[[-15 -54 -17   3]
 [ -2  -9  -3   1]
 [-10 -39 -12   2]
 [-13 -48 -15   3]
 [ -3 -12  -4   1]
 [-14 -53 -17   3]
 [-12 -45 -14   3]
 [-13 -48 -15   3]
 [ -4 -14  -5   1]
 [ -3 -11  -3   1]
 [-13 -50 -16   3]
 [-11 -41 -13   3]]
|
[[  3   1   2   3   1   3   3   3   1   1   3   3]
 [-17  -3 -12 -15  -4 -17 -14 -15  -5  -3 -16 -13]
 [-54  -9 -39 -48 -12 -53 -45 -48 -14 -11 -50 -41]
 [-15  -2 -10 -13  -3 -14 -12 -13  -4  -3 -13 -11]]

[[  7   7   7  11]
 [  8   3   3  28]
 [-28 -27 -27 -26]
 [ -6  -4  -4 -12]
 [ 31  24  24  55]
 [ 18  12  12  41]]
|
[[ 11  28 -26 -12  55  41]
 [  7   3 -27  -4  24  12]
 [  7   3 -27  -4  24  12]
 [  7   8 -28  -6  31  18]]

[[ 22  22 -20  22   0 -44]
 [ 26  28 -24  33 -19 -15]
 [ 45  -6   9 -13 -10  35]
 [-37 -17  24 -14  -5 -36]
 [ 15  42 -22  33  -5   5]
 [ 21  21 -15 -46  11  17]
 [-35 -16  21 -15   8 -38]
 [-35   2 -33  26   5 -27]
 [ 44 -12  20 -29 -11  -9]
 [  6  -2  13 -44 -16  36]]
|
[[-44 -15  35 -36   5  17 -38 -27  -9  36]
 [  0 -19 -10  -5  -5  11   8   5 -11 -16]
 [ 22  33 -13 -14  33 -46 -15  26 -29 -44]
 [-20 -24   9  24 -22 -15  21 -33  20  13]
 [ 22  28  -6 -17  42  21 -16   2 -12  -2]
 [ 22  26  45 -37  15  21 -35 -35  44   6]]

[[ 23 -25 -23 -12]
 [ 16 -15 -44 -11]
 [ -1 -38  44 -29]]
|
[[-12 -11 -29]
 [-23 -44  44]
 [-25 -15 -38]
 [ 23  16  -1]]

[[ 29  11   8  18  27]
 [ -1  -9 -15  -7 -13]
 [ 10 -12  47   2 -13]
 [-23 -36 -27 -22 -18]
 [  1 -11  27  -7  12]
 [ -7 -18 -18 -21   9]
 [ 11   4   1  15  16]
 [ -7 -22 -41  -5  -5]]
|
[[ 27 -13 -13 -18  12   9  16  -5]
 [ 18  -7   2 -22  -7 -21  15  -5]
 [  8 -15  47 -27  27 -18   1 -41]
 [ 11  -9 -12 -36 -11 -18   4 -22]
 [ 29  -1  10 -23   1  -7  11  -7]]

[[-35  21 -13  14  11  10]
 [ -1 -35  -2 -24  -9  12]
 [ -2  42  -9   0  11   4]
 [ 10 -31   2 -28 -11   1]]
|
[[ 10  12   4   1]
 [ 11  -9  11 -11]
 [ 14 -24   0 -28]
 [-13  -2  -9   2]
 [ 21 -35  42 -31]
 [-35  -1  -2  10]]

[[ -9 -21]
 [ 25 -29]
 [-28 -32]
 [-13 -13]
 [ -9  28]
 [ 10 -12]
 [ 45  -7]
 [ 24  13]]
|
[[-21 -29 -32 -13  28 -12  -7  13]
 [ -9  25 -28 -13  -9  10  45  24]]
---
[[-40 -35]
 [-23   4]
 [ -4 -50]
 [ 15 -10]
 [-20   1]
 [ 16  -7]
 [-36 -37]
 [-18   0]
 [-19  -6]
 [  8 -47]]
|
[[ 16  -7]
 [ 15 -10]
 [  8 -47]
 [ -4 -50]
 [-18   0]
 [-19  -6]
 [-20   1]
 [-23   4]
 [-36 -37]
 [-40 -35]]

[[  5   9]
 [ 23   3]
 [  8  47]
 [  1   2]
 [ -3 -19]
 [  6 -11]]
|
[[ 23   3]
 [  8  47]
 [  6 -11]
 [  5   9]
 [  1   2]
 [ -3 -19]]

[[ 10 -48  12  25]
 [-15  23  28 -39]
 [ 26 -31 -12  36]
 [ -6 -14 -53  11]
 [-25  37 -32  11]]
|
[[ 26 -31 -12  36]
 [ 10 -48  12  25]
 [ -6 -14 -53  11]
 [-15  23  28 -39]
 [-25  37 -32  11]]

[[-30  17  12  -2 -20 -25  -2]
 [-27  18   4  -5 -21 -24  -3]
 [ 37   0  -3 -25   0  -6 -17]
 [-46   7  -3   0 -15 -28   4]]
|
[[ 37   0  -3 -25   0  -6 -17]
 [-27  18   4  -5 -21 -24  -3]
 [-30  17  12  -2 -20 -25  -2]
 [-46   7  -3   0 -15 -28   4]]

[[-13  -4  -1  -3   5   0]
 [ 40   9  27  17 -21   0]
 [-11   3  12  -7 -22   0]
 [  1  -4  -3   4  24   0]
 [ -8   1  12   4   8   0]
 [-27  12  -2  15  42   0]
 [  7   1   8   5  -7   0]
 [ 19  -3   5  -5 -21   0]
 [ 15   0  10   0 -13   0]]
|
[[ 40   9  27  17 -21   0]
 [ 19  -3   5  -5 -21   0]
 [ 15   0  10   0 -13   0]
 [  7   1   8   5  -7   0]
 [  1  -4  -3   4  24   0]
 [ -8   1  12   4   8   0]
 [-11   3  12  -7 -22   0]
 [-13  -4  -1  -3   5   0]
 [-27  12  -2  15  42   0]]

[[ 11 -48  -3]
 [-51 -43 -31]
 [ 32 -49   8]
 [ -1 -39   1]]
|
[[ 32 -49   8]
 [ 11 -48  -3]
 [ -1 -39   1]
 [-51 -43 -31]]

[[ 13 -29  21  39 -44  42 -35  45  29  27]
 [-41 -24   7 -48  -2 -31 -45  31  40  22]
 [ 47  27 -34  36 -52 -36  -2 -24  -1 -29]]
|
[[ 47  27 -34  36 -52 -36  -2 -24  -1 -29]
 [ 13 -29  21  39 -44  42 -35  45  29  27]
 [-41 -24   7 -48  -2 -31 -45  31  40  22]]
